In the rows, 128 means zero.
[127 159 109 188 138 107 111 126 132 143 133 160 119 125 185 105 114 116
 147 184 114 110 126 174 100 110 104 167 117 106 132 171 241 139 126 131
 108 114 146 113  86] -> R
[153 149 108 176 148 112 127 158  94 119 112  87 121  69 147 172 108 115
 155 161 126 137 114  87 108  64 123 160 132 100 197 141 161 180 112 120
 158 159 152 115  78] -> S
[115 133  55 209 144 152 126  80 131 114 153 127 111  85 183 156 148 116
 192 109 128 112  87 168 158  65 107 143 143  83 131 106 114 136 172 150
 120 163 122 116 164] -> V
[160 148 102 168 154 123 120 172  92 130 109  95 123  63 160 162 112 119
 164 153 134 142 108  93 114  69 137 154 135 100 185 138 135 187 118 129
 166 161 148 115  81] -> S
[114 132  55 194 139 155 125 105 119  98 151  97 110  84 159 142 113 123
 167 120 142  97 107 168 165  76 118 151 124  88 142 115 124 140 156 139
  88 152 126 114 154] -> L
[177 171  96 158 175 120 122 161 103 134 116  89 134  48 131 145 106 122
 150 142 142 142 111 104 116  49 119 137 141 127 198 126 147 193 129 116
 154 148 154 120  95] -> X
[162 151  95 174 154 111 128 150 112 139 124 105 134  52 151 149 113 126
 165 145 145 133 106 131 113  60 142 148 148 112 198 121 152 206 147 118
 156 160 134 124  95] -> R
[144 128 149 125 158 154  90 149 155 187 147 153 133 157 182  50 114 188
 146 148 154 127  99 142 144  91 167 121 154 130 134 104 152 162 141 144
 125 125  77 109 150] -> R
[152 126  88 157 153 104 127 175  95 111 113  94 125  70 108 161 101 119
 132 161 138 127 143  98 108  69 127 138 127 120 197 127 151 196 108 114
 136 159 156 119  97] -> L
[113 139  69 186 139 155 143  96 123 109 148 113 110  91 182 148 109 109
 191 116 132 116  86 169 167  87 102 166 122  76 133 118 102 129 171 142
  90 150 123 121 135] -> S
[101 147  62 207 145 169 134  97 126 112 147 124 120  91 179 141 154 125
 156 107 124 113  93 154 170  60  96 154 147  94 136  93 119 132 153 132
 116 150 142 128 152] -> P
[149 119 148 118 162 149 101 156 133 182 135 158 147 146 184  46 115 174
 135 144 154 129 133 135 137  75 169 106 127 149 127 112 137 148 126 148
  93 141  94 107 148] -> Y
[147 138 150 132 156 159 117 143 155 189 146 134 126 148 221  41 106 187
 137 144 148 132 114 130 140  89 175 133 143 136 137 101 148 147 142 150
 112 125  87 106 141] -> R
[156 127 136 121 161 157  83 163 148 185 148 164 130 161 180  55 114 181
 139 145 154 122 115 126 136  70 152 111 151 147 132 118 156 158 130 141
 117 135 105 107 160] -> Y
[162 153 153 129 165 150 107 133 138 187 131 131 138 142 189  58 112 176
 137 148 144 139 114 107 143  71 157 118 131 134 147 119 154 143 115 142
 124 135 102 104 159] -> X
[157 144 100 180 154 121 110 167  92 133 113 104 131  47 133 156 110 121
 148 154 157 139 113  91 128  56 142 145 145 107 193 120 142 206 114 120
 162 160 154 122  88] -> A
[166 157  91 164 157 111 125 156 101 123 115  88 123  42 133 146 103 125
 152 141 149 126 128 111 112  53 126 140 135 123 202 130 145 196 133 125
 159 163 154 115 103] -> L
[101 143  66 204 142 163 129 103 132 116 141 125 112  79 176 151 143 119
 155 104 128 112  98 147 167  64  97 153 138  79 133 101 107 130 151 133
 121 161 138 123 157] -> P
[165 153  94 157 162 118 127 159 100 132 112  99 132  47 144 135 101 125
 146 148 148 127 122 117 108  46 125 137 134 133 201 133 145 197 132 124
 154 166 149 113 109] -> L
[157 130 139 117 164 150  92 165 142 175 140 149 131 146 172  57 105 176
 136 141 150 123 123 125 130  73 153 111 136 142 134 119 159 151 129 145
 102 142  95 100 145] -> Y
[153 158 112 177 155 113 123 155  87 143 107 101 133  62 174 161 119 112
 163 156 122 147  91  91 118  62 123 164 133  93 173 144 159 181 113 131
 177 169 156 117  80] -> S
[161 152  91 174 158 101 132 146  93 114 121 105 135  53 125 161 117 124
 160 146 136 132 118 108  99  63 116 125 135 114 187 126 143 182 143 130
 164 168 142 107  97] -> V
[125 140  52 182 156 158 139 104 132 109 152 109 108  95 157 153 125 112
 176 113 127 112  98 161 171  79 100 148 130  86 143 105 122 136 158 127
  84 146 132 130 156] -> X
[123 158  60 201 152 156 135  93 127 118 145 103 112  93 187 151 142 117
 171 105 122 114  88 152 169  65  99 164 134  94 147 115 130 128 151 133
 111 152 142 124 157] -> X
[156 132  99 170 159 114 114 180  96 134 115 117 138  71 139 158 126 117
 150 153 138 129 122 106 114  54 133 134 141 114 175 130 158 193 119 118
 148 165 155 124  94] -> Y
[152 142 146 116 162 152 100 146 139 188 132 138 136 139 204  37 108 163
 145 152 143 137 111 127 141  72 168 113 126 124 130 108 139 147 145 147
 113 135  91 105 154] -> U
[160 154 159 128 164 158 110 132 134 191 136 123 143 144 203  45 113 175
 131 140 136 141 113 110 149  69 163 125 133 142 143 111 162 137 117 143
 109 127 101 109 151] -> X
[101 133  57 191 139 160 151 102 132 113 148 128 122 102 160 144 147 114
 167 114 126 112  91 157 169  70  88 144 142  88 142  87 121 137 151 127
  94 155 138 130 156] -> P
[127 148  57 188 156 161 138  97 134 119 149 111 103 100 181 144 141 112
 173 110 122 112  94 156 169  67  94 153 138  93 151 107 137 136 157 129
  95 146 137 126 168] -> X
[137 168  99 194 143 102 115 115 124 134 136 168 120 121 182 127 120 116
 163 170 119 108 131 160  99  92  90 149 117 107 125 184 252 128 124 131
 120 140 168 114  99] -> Y
[158 156 100 160 157 115 119 168  95 139 113 112 136  44 145 140 120 114
 148 142 161 134 111 109 124  64 132 138 136 120 182 120 149 193 131 130
 161 171 152 115  92] -> A
[118 162  63 195 153 167 133  92 135 125 142 102 112  99 185 151 144 109
 174 102 117 124  84 141 173  68  91 160 137  89 130 113 125 124 154 139
 116 150 140 125 161] -> X
[132 177 104 190 139 114 105 108 127 141 131 150 113 100 184 112 105 114
 146 176 121 105 140 162 103  91  99 158 107 111 132 190 231 134 119 138
 135 130 165 110 107] -> L
[132 168 112 186 142 104 115 127 117 133 123 143 127  90 177  94 109 118
 127 181 138 113 137 160 110  79  95 148 110 110 149 155 229 140 117 128
 105 118 162 107  87] -> P
[144 136 147 129 149 146 118 123 153 191 139 138 134 153 215  47 124 179
 145 137 151 141 102 137 139  89 169 132 138 136 136 109 143 144 142 151
 125 132  84 110 142] -> R
[152 152  94 171 146 108 114 184  94 124 119  85 129  78 157 161 126 117
 147 155 149 126 123  96 109  58 140 137 133 112 176 134 154 184 111 114
 164 168 171 117  89] -> Y
[128 173 111 179 147 101 109 113 115 143 125 139 117  81 189 103  97  98
 152 172 147 126 123 162 113  89  95 156 106 113 138 168 225 130 134 154
 110 119 164 107  85] -> A
[140 138 151 119 155 157 120 139 137 185 141 119 137 150 209  43 101 173
 133 147 136 128 125 113 148  71 166 124 121 144 137 111 160 135 130 158
 101 142 102 104 152] -> L
[117 135  64 187 137 151 150  88 122 109 140 116 111 100 173 147 134 105
 184 117 119 113  95 164 163  74  96 167 124  92 156 107 113 141 157 134
  83 160 126 122 150] -> S
[115 137  63 193 138 156 140 100 125 122 138 118 105 106 181 145 143 111
 181 117 119 116  83 153 169  85  94 176 131  83 144 114 108 140 143 140
 104 156 134 121 151] -> S
[162 160 105 161 160 119 104 180  96 138 110  94 132  58 152 141 108 109
 150 157 128 143 105  87 107  52 140 139 137  91 164 127 145 186 126 117
 165 160 152 121  91] -> U
[108 131  63 186 147 150 144  87 131 116 149 111 113  98 170 146 122 117
 176 114 126 112 101 160 165  64 100 153 133  99 145 110 133 138 161 140
  94 158 133 129 161] -> L
[110 130  55 188 138 159 138 102 121 109 158 118 118  87 163 139 123 111
 175 116 155 111  89 171 177  85 113 150 132  88 136 100 118 141 166 136
  81 150 127 127 140] -> A
[135 153  98 192 148  88 114 109 121 125 137 148 122 105 161 120  98 118
 159 187 130 118 125 166  97  90  86 142 116 113 144 166 233 139 134 144
 108 118 153 100  89] -> V
[113 129  58 189 144 162 126  99 134 114 146 120 112  85 166 142 117 102
 175 124 128 111  93 168 162  76 114 151 126  76 130 105  93 133 177 137
  88 142 123 122 160] -> U
[165 148  92 176 159 110 117 166 104 122 118  99 129  59 136 164 107 128
 150 146 150 132 119  98 103  47 126 139 145 120 184 136 154 184 122 119
 153 163 162 118  88] -> Y
[108 125  61 199 144 153 120  91 127 109 147 134 107  65 151 156 109 111
 170 112 156 111 102 175 171  81 108 155 132  87 143 110 101 144 167 138
  95 148 125 124 151] -> A
[169 173  98 172 161 118 127 161  91 129 112  72 134  59 145 160 123 114
 155 144 131 146 104  84 119  54 123 146 139 107 188 133 160 180 116 116
 167 152 163 125  83] -> X
[131 176 100 208 143  97 111 100 118 126 139 159 123  98 175 126 112 112
 158 174 115 115 127 159  88  92  82 147 112  99 124 183 243 126 134 141
 132 134 152 102  89] -> V
[131 157 100 173 146  91 120 119 118 127 123 137 116  98 166 109  94 102
 151 183 128 107 143 172 105  92  92 152  96 117 144 171 240 135 123 144
  89 125 163 107  94] -> L
[117 143  63 188 143 158 128  91 127 119 141 122 105  99 191 144 132 111
 194 115 126 118  85 164 164  66 104 164 132  89 149 114 100 144 158 140
 108 160 129 119 159] -> S
[113 134  62 193 144 159 143  74 127 112 139 126 108  92 175 145 136 102
 192 113 124 120  94 170 164  68  89 162 134  92 149 111 114 135 166 145
  85 150 122 125 158] -> S
[137 171 106 185 141 101 112 101 126 136 136 158 120 111 177 114  99 106
 154 187 108 116 126 159  98  88 100 151 107  93 135 173 241 135 132 120
 114 129 153 114 106] -> U
[148 137 138 137 155 155 113 133 147 179 140 136 130 146 210  44 119 186
 145 138 146 130 113 141 138  78 173 131 136 134 149 107 141 151 140 146
 107 140  76 106 151] -> R
[111 132  58 195 147 155 130 100 125 114 145 111 107  87 170 141 121 118
 168 115 125 102 109 161 167  65 108 158 129  94 144 108 123 143 151 143
  89 160 136 120 167] -> L
[149 145 140 118 157 155  92 149 136 185 139 135 131 147 189  48 109 177
 146 141 140 124 109 124 149  78 160 121 131 133 127 121 157 151 125 154
 127 147 101 103 157] -> L
[172 158 102 176 167 114 129 165  97 139 111  87 136  60 148 156 124 124
 153 154 138 141 108  86 125  53 132 147 145 112 200 119 157 196 108 113
 165 151 167 126  90] -> X
[118 171 112 194 146 102 107 132 112 120 124 170 124 103 164 113 107 122
 137 183 121 109 147 154  94  98  88 139 108  95 126 172 238 120 108 129
 117 126 162 107  87] -> P
[158 158 105 152 155 116 119 171 101 135 115  88 133  47 147 143 107 119
 147 139 147 130 122 106 111  59 136 137 132 120 179 134 146 184 126 129
 167 168 152 118  91] -> L
[122 170 102 190 142 103 108 106 116 126 131 157 119 103 160 123 100 109
 150 171 105 105 149 162  99  98  88 154  99 109 129 187 243 122 121 143
 111 135 158 108 107] -> L
[111 132  61 196 142 156 140  90 141 115 154 108 114  82 174 144 120 122
 190 110 143 112  87 184 165  87 123 157 134  75 133 104 104 130 184 147
  88 148 104 126 145] -> R
[110 144  58 191 141 156 116 109 127 109 148 105 105  87 172 136 117 103
 173 127 137 110 101 162 157  73 117 146 122  65 129 111  94 134 168 131
  98 145 127 119 160] -> U
[143 181 104 181 157 110 110 127 123 129 125 156 118 114 157 120 111 113
 143 178 106 112 144 152  98 102  89 148 109 115 139 179 246 132 105 122
 113 120 164 112  97] -> X
[156 124 135 119 152 147 100 141 149 175 153 155 134 160 166  64 114 177
 143 139 157 124 115 131 135  77 147 110 143 151 140 118 158 148 145 143
 112 132  99 107 155] -> Y
[170 161  94 176 160 115 124 158  95 124 115  83 129  63 136 164 117 122
 147 151 139 142 112  87 115  56 124 140 141 104 195 136 162 185 112 108
 162 152 157 123  96] -> X
[148 130 136 126 164 171  76 165 143 168 145 161 134 155 160  57 117 182
 138 142 140 119  98 129 135  82 145 105 158 142 123 108 136 161 139 142
 137 131  85  96 152] -> V
[129 170 108 177 153  92 106 119 122 134 121 156 124  95 172 102  93  94
 153 178 118 124 132 159  89  87  85 149 100 102 117 172 233 111 140 147
  93 122 154 105  93] -> U
[143 129 142 129 157 145 107 132 136 175 145 151 147 148 177  62 116 175
 146 143 142 137 109 126 130  83 153 106 134 138 126 115 137 140 138 155
 125 140  86 102 142] -> V
[151 126 137 128 157 157  83 138 144 167 144 154 133 146 174  69 112 180
 143 144 145 125 101 132 130  82 154 106 146 141 131 119 138 146 145 155
 138 131  84  92 153] -> V
[166 164  97 168 166 125 107 191  95 138 113  84 129  70 143 161 120 121
 147 161 129 135 114  82 122  60 141 141 136  99 191 134 149 200  94 106
 176 159 163 122  94] -> X
[136 139 158 131 156 154 113 148 141 185 134 143 140 143 201  54 108 186
 120 150 151 138 113 103 146  75 154 114 136 125 130 107 147 134 122 145
 131 136 105 106 144] -> P
[128 177 111 208 146 108 110 111 133 143 135 153 114 112 201 111 112 129
 155 179 120 113 121 167 103  97 101 170 124 100 135 176 248 140 132 133
 133 121 148 111  89] -> R
[112 140  62 185 151 169 122 102 128 114 136 131 101  91 187 145 134 104
 193 110 122 115  88 171 163  68  97 163 135  92 143 113  90 144 169 142
 110 152 128 121 154] -> S
[122 175 101 197 137 102 124 114 115 118 132 158 125 108 163 120 117 119
 141 181 119 110 135 155 102  97  78 146 107  96 136 170 246 122 119 127
 119 126 163 108  88] -> P
[152 131 145 118 154 160  89 142 135 180 140 146 134 138 181  45 113 172
 137 142 167 134 100 131 156  79 165 114 146 144 142 102 159 165 133 144
 115 128  88 105 147] -> A
